Below are the code and all the weights of a small trained network. Each question names an input and a class and asks about switching units off, where a switched-off unit gives its printed mean instead of its output.

import numpy as np


def w(rows, s, z=0):
    codes = np.array(rows[::2]) - 128.0
    scale = np.full(codes.shape[1], s)
    scale[-1] = z or s
    return codes * scale


def f(y):
    return y / 2 * (1 + np.tanh(0.7978845608 * (y + 0.044715 * y**3)))


def log_softmax(a):
    a = a - a.max(-1, keepdims=True)
    return a - np.log(np.exp(a).sum(-1, keepdims=True))


def net(x, mask):
    res = np.array(x, float).reshape(1, 3) / 4 @ E
    y = f(res @ A[0][:, :-1].T + A[0][:, -1])
    res = res + np.where(mask, y, B[0][:, -1]) @ B[0][:, :-1]
    return log_softmax(res[-1] @ U[:, :-1].T + U[:, -1])


A, B = {}, {}
E = w([
[90,199,123,107,185,206,251,96,107,81,58],'x0',
[115,84,211,139,176,175,62,144,92,71,116],'x1',
[199,168,146,73,181,128,103,121,171,120,165],'x2',
],0.017)
A[0] = w([
[157,146,68,118,37,65,125,136,163,173,162,16],'N0',
[159,70,121,144,52,78,32,133,141,159,164,51],'N1',
[44,60,112,182,7,114,107,127,108,137,118,154],'N2',
[107,71,174,137,144,134,27,141,113,105,134,52],'N3',
[234,162,130,85,153,111,65,120,180,132,172,140],'N4',
[129,150,109,121,114,127,164,124,139,131,124,2],'N5',
[104,127,127,122,111,144,121,117,114,135,152,117],'N6',
],0.019,0.003)
B[0] = w([
[230,86,158,159,80,183,109,62,147,128,132,208],'N0',
[5,189,131,109,114,181,171,133,137,60,103,253],'N1',
[140,118,102,104,207,33,110,188,103,179,144,224],'N2',
[238,91,141,159,71,170,122,59,152,143,134,213],'N3',
[122,116,100,115,197,35,119,191,90,181,134,203],'N4',
[108,104,166,146,85,161,78,122,137,91,142,154],'N5',
[166,199,146,128,130,131,129,131,106,155,145,134],'N6',
],0.016,0.042)
U = w([
[141,128,83,103,198,9,121,226,97,195,146,214],'0',
[59,191,117,114,122,166,153,130,147,72,116,180],'1',
[217,87,145,186,104,150,112,71,141,143,140,4],'2',
],0.012,0.0033)

Each question gives the input, the list of numbers given to net, and the class t.
The units are the neurons (one row each of A and B). Each row of codes is followed by its name. A weight is (code - 128) times the scale printed after its matrix; where a second scale follows, it is the last column's (A, B and U).
mask holds one flag per neuron, in row order. A switched-off neuron (its flag False) gives its mean, the last column of its row in B, instead of its output. The means were averaged over made-up inputs and are rounded, as every weight is.
A unit's drop is (log p(t) with every unit on - log p(t) with that unit switched off) / (log p(t) with every unit on - log p(t) with every unit switched off).
The circuit of an input: a set's keep is (log p(t) with only the set's units on - log p(t) with every unit switched off) / (log p(t) with every unit on - log p(t) with every unit switched off). Starting from all 7 units, units are removed one at a time, each time the one whose removal leaves the highest keep (on an exact tie, the one counted first), for as long as the keep stays at least 0.8.
units of the circuit, in order: the units of the circuit, biggest drop first
most important unit: the unit with the biggest drop
k most important neurons: the k neurons with the biggest drops, biggest first
drop when u is switched off: that unit's drop, to one decimal
input [6,-8,6], class 2: units of the circuit, in order -> (N1 N2)
input [-4,7,8], class 0: units of the circuit, in order -> (N4)
input [-6,-7,-1], class 2: 2 most important neurons -> (N0 N2)
input [-8,-8,-2], class 1: 3 most important neurons -> (N1 N3 N0)
input [4,-8,-7], class 2: 2 most important neurons -> (N4 N0)
input [-5,-5,1], class 1: 2 most important neurons -> (N1 N3)
input [3,-1,1], class 1: 2 most important neurons -> (N2 N3)
input [-3,6,-6], class 0: 2 most important neurons -> (N2 N0)
input [-2,-8,6], class 2: 2 most important neurons -> (N0 N2)
input [7,6,7], class 0: 3 most important neurons -> (N1 N3 N0)
input [-1,3,-3], class 0: 3 most important neurons -> (N0 N2 N1)
input [-8,8,7], class 1: 3 most important neurons -> (N1 N2 N0)
input [-2,1,0], class 1: units of the circuit, in order -> (N2 N0)
input [3,3,6], class 0: most important unit -> N1
input [1,2,-4], class 0: 2 most important neurons -> (N1 N0)
input [0,-3,-1], class 2: 2 most important neurons -> (N1 N4)
input [-5,-6,-4], class 2: 3 most important neurons -> (N0 N4 N2)
input [-8,1,-7], class 1: drop when N3 is switched off -> 0.1
input [7,5,-8], class 0: drop when N1 is switched off -> 1.4
input [3,7,-8], class 0: units of the circuit, in order -> (N2)
input [-7,7,-8], class 0: drop when N0 is switched off -> 4.5
